Here is a tiny trained network, its code and every weight. The questions are about switching its units off for an input and a class, where a switched-off unit gives its printed mean instead of its output.

import numpy as np


def w(rows, s, z=0):
    codes = np.array(rows[::2]) - 128.0
    scale = np.full(codes.shape[1], s)
    scale[-1] = z or s
    return codes * scale


def f(y):
    return np.maximum(y, 0)


def log_softmax(a):
    a = a - a.max(-1, keepdims=True)
    return a - np.log(np.exp(a).sum(-1, keepdims=True))


def net(x, mask):
    res = np.array(x, float).reshape(1, 2) / 4 @ E
    y = f(res @ A[0][:, :-1].T + A[0][:, -1])
    res = res + np.where(mask, y, B[0][:, -1]) @ B[0][:, :-1]
    return log_softmax(res[-1] @ U[:, :-1].T + U[:, -1])


A, B = {}, {}
E = w([
[231,131,72,77,38],'x0',
[181,1,121,180,204],'x1',
],0.0064)
A[0] = w([
[112,145,150,136,84,100],'N0',
[31,124,144,149,174,95],'N1',
[175,31,119,180,162,87],'N2',
[166,142,125,103,144,108],'N3',
[105,172,135,106,120,107],'N4',
[133,124,140,137,121,254],'N5',
[88,207,119,104,75,77],'N6',
[73,127,142,140,160,97],'N7',
[4,126,146,136,213,86],'N8',
[171,23,118,137,169,83],'N9',
[245,104,112,71,73,83],'N10',
[93,115,133,129,137,190],'N11',
[163,60,118,156,189,159],'N12',
[254,157,97,131,71,116],'N13',
[63,197,97,125,84,120],'N14',
[74,136,148,156,171,144],'N15',
[224,137,144,94,82,142],'N16',
[116,142,114,110,134,118],'N17',
[66,253,133,115,70,109],'N18',
[44,117,153,130,185,142],'N19',
],0.0085,0.0069)
B[0] = w([
[139,121,146,137,141,140],'N0',
[138,105,131,184,97,183],'N1',
[173,125,195,133,162,189],'N2',
[128,118,134,141,119,135],'N3',
[154,122,149,133,148,152],'N4',
[204,181,34,6,76,254],'N5',
[161,98,181,153,166,173],'N6',
[133,113,133,165,112,157],'N7',
[139,99,140,207,85,204],'N8',
[165,115,196,136,163,184],'N9',
[131,89,149,202,83,187],'N10',
[162,143,87,91,95,194],'N11',
[201,135,151,91,140,214],'N12',
[143,117,122,188,80,198],'N13',
[183,110,157,114,149,184],'N14',
[145,126,113,147,85,189],'N15',
[145,118,106,154,81,192],'N16',
[126,129,139,132,136,135],'N17',
[216,104,178,117,163,214],'N18',
[146,111,112,151,74,202],'N19',
],0.026,0.0069)
U = w([
[137,97,92,246,37,103],'0',
[189,119,254,69,203,108],'1',
[141,209,16,15,101,251],'2',
[101,146,140,118,157,81],'3',
],0.009,0.0028)

Each question gives the input, the list of numbers given to net, and the class t.
The units are the neurons (one row each of A and B). Each row of codes is followed by its name. A weight is (code - 128) times the scale printed after its matrix; where a second scale follows, it is the last column's (A, B and U).
mask holds one flag per neuron, in row order. A switched-off neuron (its flag False) gives its mean, the last column of its row in B, instead of its output. The means were averaged over made-up inputs and are rounded, as every weight is.
A unit's drop is (log p(t) with every unit on - log p(t) with that unit switched off) / (log p(t) with every unit on - log p(t) with every unit switched off).
The circuit of an input: a set's keep is (log p(t) with only the set's units on - log p(t) with every unit switched off) / (log p(t) with every unit on - log p(t) with every unit switched off). Starting from the 12 units with the biggest drops (on a tie, the unit counted first), units are removed one at a time, each time the one whose removal leaves the highest keep (on an exact tie, the one counted first), for as long as the keep stays at least 0.8.
circuit, biggest first: the units of the circuit, biggest drop first
k most important neurons: the k neurons with the biggest drops, biggest first
drop of u: that unit's drop, to one decimal
input [6,-7], class 1: circuit, biggest first -> (N18)
input [5,6], class 1: 4 most important neurons -> (N2 N9 N12 N8)
input [-3,-4], class 1: 3 most important neurons -> (N18 N13 N14)
input [-3,2], class 2: 2 most important neurons -> (N10 N13)
input [6,7], class 1: 3 most important neurons -> (N2 N9 N12)
input [1,-4], class 1: 2 most important neurons -> (N18 N6)
input [6,8], class 1: 2 most important neurons -> (N2 N9)
input [0,4], class 1: 3 most important neurons -> (N2 N9 N12)
input [2,-3], class 2: drop of N9 -> 0.2
input [1,3], class 2: drop of N18 -> 0.3
input [2,-2], class 2: drop of N2 -> 0.0
